Below are the code and all the weights of a small trained network. Each question names an input and a class and asks about switching units off, where a switched-off unit gives its printed mean instead of its output.

import numpy as np


def w(rows, s, z=0):
    codes = np.array(rows[::2]) - 128.0
    scale = np.full(codes.shape[1], s)
    scale[-1] = z or s
    return codes * scale


def norm(h):
    return h / np.sqrt((h * h).mean(-1, keepdims=True) + 1e-5)


def f(y):
    return y / 2 * (1 + np.tanh(0.7978845608 * (y + 0.044715 * y**3)))


def log_softmax(a):
    a = a - a.max(-1, keepdims=True)
    return a - np.log(np.exp(a).sum(-1, keepdims=True))


def net(x, mask):
    res = np.array(x, float).reshape(1, 3) / 4 @ E
    u = 0
    for l in range(3):
        y = f(norm(res) @ A[l][:, :-1].T + A[l][:, -1])
        res = res + np.where(mask[u : u + 11], y, B[l][:, -1]) @ B[l][:, :-1]
        u += 11
    return log_softmax(norm(res)[-1] @ U[:, :-1].T + U[:, -1])


A, B = {}, {}
E = w([
[107,70,50,183],'x0',
[254,123,66,155],'x1',
[83,208,200,231],'x2',
],0.0075)
A[0] = w([
[175,175,76,169,132],'L0N1',
[87,191,136,91,76],'L0N2',
[130,114,71,112,51],'L0N3',
[92,194,179,107,60],'L0N4',
[98,143,240,116,57],'L0N5',
[117,152,209,114,88],'L0N6',
[107,174,226,97,81],'L0N7',
[131,127,92,90,116],'L0N8',
[96,180,186,89,114],'L0N9',
[231,121,48,102,110],'L0N10',
[249,163,89,85,1],'L0N11',
],0.013,0.0068)
B[0] = w([
[202,151,75,224,183],'L0N1',
[148,111,137,114,150],'L0N2',
[145,161,203,78,136],'L0N3',
[136,72,212,127,177],'L0N4',
[148,95,189,231,196],'L0N5',
[146,88,209,184,176],'L0N6',
[125,55,254,202,208],'L0N7',
[115,15,113,126,150],'L0N8',
[115,17,150,158,199],'L0N9',
[208,141,235,76,254],'L0N10',
[208,181,162,125,190],'L0N11',
],0.0089,0.007)
A[1] = w([
[77,176,127,76,10],'L1N1',
[11,93,106,186,20],'L1N2',
[96,102,46,104,1],'L1N3',
[103,155,56,93,53],'L1N4',
[229,141,112,103,59],'L1N5',
[100,254,116,110,83],'L1N6',
[140,254,227,165,92],'L1N7',
[138,46,96,81,128],'L1N8',
[52,176,99,220,138],'L1N9',
[247,96,102,176,85],'L1N10',
[151,227,128,115,47],'L1N11',
],0.008,0.0056)
B[1] = w([
[230,40,212,190,87],'L1N1',
[62,253,121,199,159],'L1N2',
[202,66,224,194,107],'L1N3',
[115,96,157,103,100],'L1N4',
[143,212,226,75,202],'L1N5',
[182,11,166,206,97],'L1N6',
[98,10,84,92,206],'L1N7',
[61,190,176,74,184],'L1N8',
[102,221,59,232,192],'L1N9',
[175,253,124,65,252],'L1N10',
[234,117,254,145,106],'L1N11',
],0.0076,0.003)
A[2] = w([
[117,64,82,156,28],'L2N1',
[192,100,87,97,13],'L2N2',
[66,135,199,42,231],'L2N3',
[66,87,105,70,68],'L2N4',
[81,38,104,169,29],'L2N5',
[82,210,139,116,43],'L2N6',
[64,90,88,89,32],'L2N7',
[254,99,67,117,76],'L2N8',
[115,89,164,161,2],'L2N9',
[196,112,98,74,18],'L2N10',
[98,139,93,130,8],'L2N11',
],0.0099,0.0055)
B[2] = w([
[55,225,126,187,111],'L2N1',
[193,145,254,172,122],'L2N2',
[98,62,55,165,255],'L2N3',
[175,91,81,80,137],'L2N4',
[67,228,222,135,142],'L2N5',
[65,221,85,226,115],'L2N6',
[211,87,177,86,128],'L2N7',
[226,171,208,91,181],'L2N8',
[38,158,221,127,129],'L2N9',
[35,185,223,151,142],'L2N10',
[121,138,168,176,109],'L2N11',
],0.0088,0.0062)
U = w([
[23,179,67,229,138],'0',
[91,131,58,88,2],'1',
[140,155,54,131,18],'2',
[206,145,214,81,254],'3',
[153,170,75,211,142],'4',
[72,10,56,55,210],'5',
[86,145,92,101,2],'6',
[73,28,236,196,235],'7',
],0.012,0.007)

Each question gives the input, the list of numbers given to net, and the class t.
The units are the neurons (one row each of A and B). Each row of codes is followed by its name. A weight is (code - 128) times the scale printed after its matrix; where a second scale follows, it is the last column's (A, B and U).
mask holds one flag per neuron, layer by layer. A switched-off neuron (its flag False) gives its mean, the last column of its row in B, instead of its output. The means were averaged over made-up inputs and are rounded, as every weight is.
A unit's drop is (log p(t) with every unit on - log p(t) with that unit switched off) / (log p(t) with every unit on - log p(t) with every unit switched off).
The circuit of an input: a set's keep is (log p(t) with only the set's units on - log p(t) with every unit switched off) / (log p(t) with every unit on - log p(t) with every unit switched off). Starting from the 12 units with the biggest drops (on a tie, the unit counted first), units are removed one at a time, each time the one whose removal leaves the highest keep (on an exact tie, the one counted first), for as long as the keep stays at least 0.8.
units of the circuit, in order: the units of the circuit, biggest drop first
k most important neurons: the k neurons with the biggest drops, biggest first
k most important neurons of layer l: the k neurons of layer l with the biggest drops, biggest first
drop of u: that unit's drop, to one decimal
input [1,-1,-8], class 5: units of the circuit, in order => L2N3, L1N8, L0N5
input [4,-1,-6], class 5: 2 most important neurons => L2N3, L1N8
input [-3,5,7], class 4: 2 most important neurons => L0N10, L0N1
input [5,1,-8], class 3: 2 most important neurons of layer 0 => L0N10, L0N9
input [8,-8,-3], class 0: units of the circuit, in order => L0N10, L1N2, L0N9
input [-2,2,2], class 4: units of the circuit, in order => L0N1, L0N10
input [7,8,3], class 3: 2 most important neurons => L0N10, L2N8
input [1,-1,1], class 0: 2 most important neurons of layer 0 => L0N10, L0N7
input [8,-5,-4], class 5: units of the circuit, in order => L0N5, L0N7
input [8,-8,8], class 0: 2 most important neurons => L0N10, L1N9
input [6,0,1], class 0: 2 most important neurons => L0N10, L0N11
input [3,8,8], class 4: most important neuron => L0N10
input [0,-1,-8], class 5: 3 most important neurons of layer 0 => L0N1, L0N8, L0N5
input [1,2,2], class 4: 3 most important neurons of layer 0 => L0N1, L0N10, L0N11
input [-3,-1,-7], class 5: 3 most important neurons of layer 0 => L0N1, L0N8, L0N5
input [-6,2,0], class 7: most important neuron => L0N7
input [-7,-1,-8], class 5: drop of L0N1 => 0.4
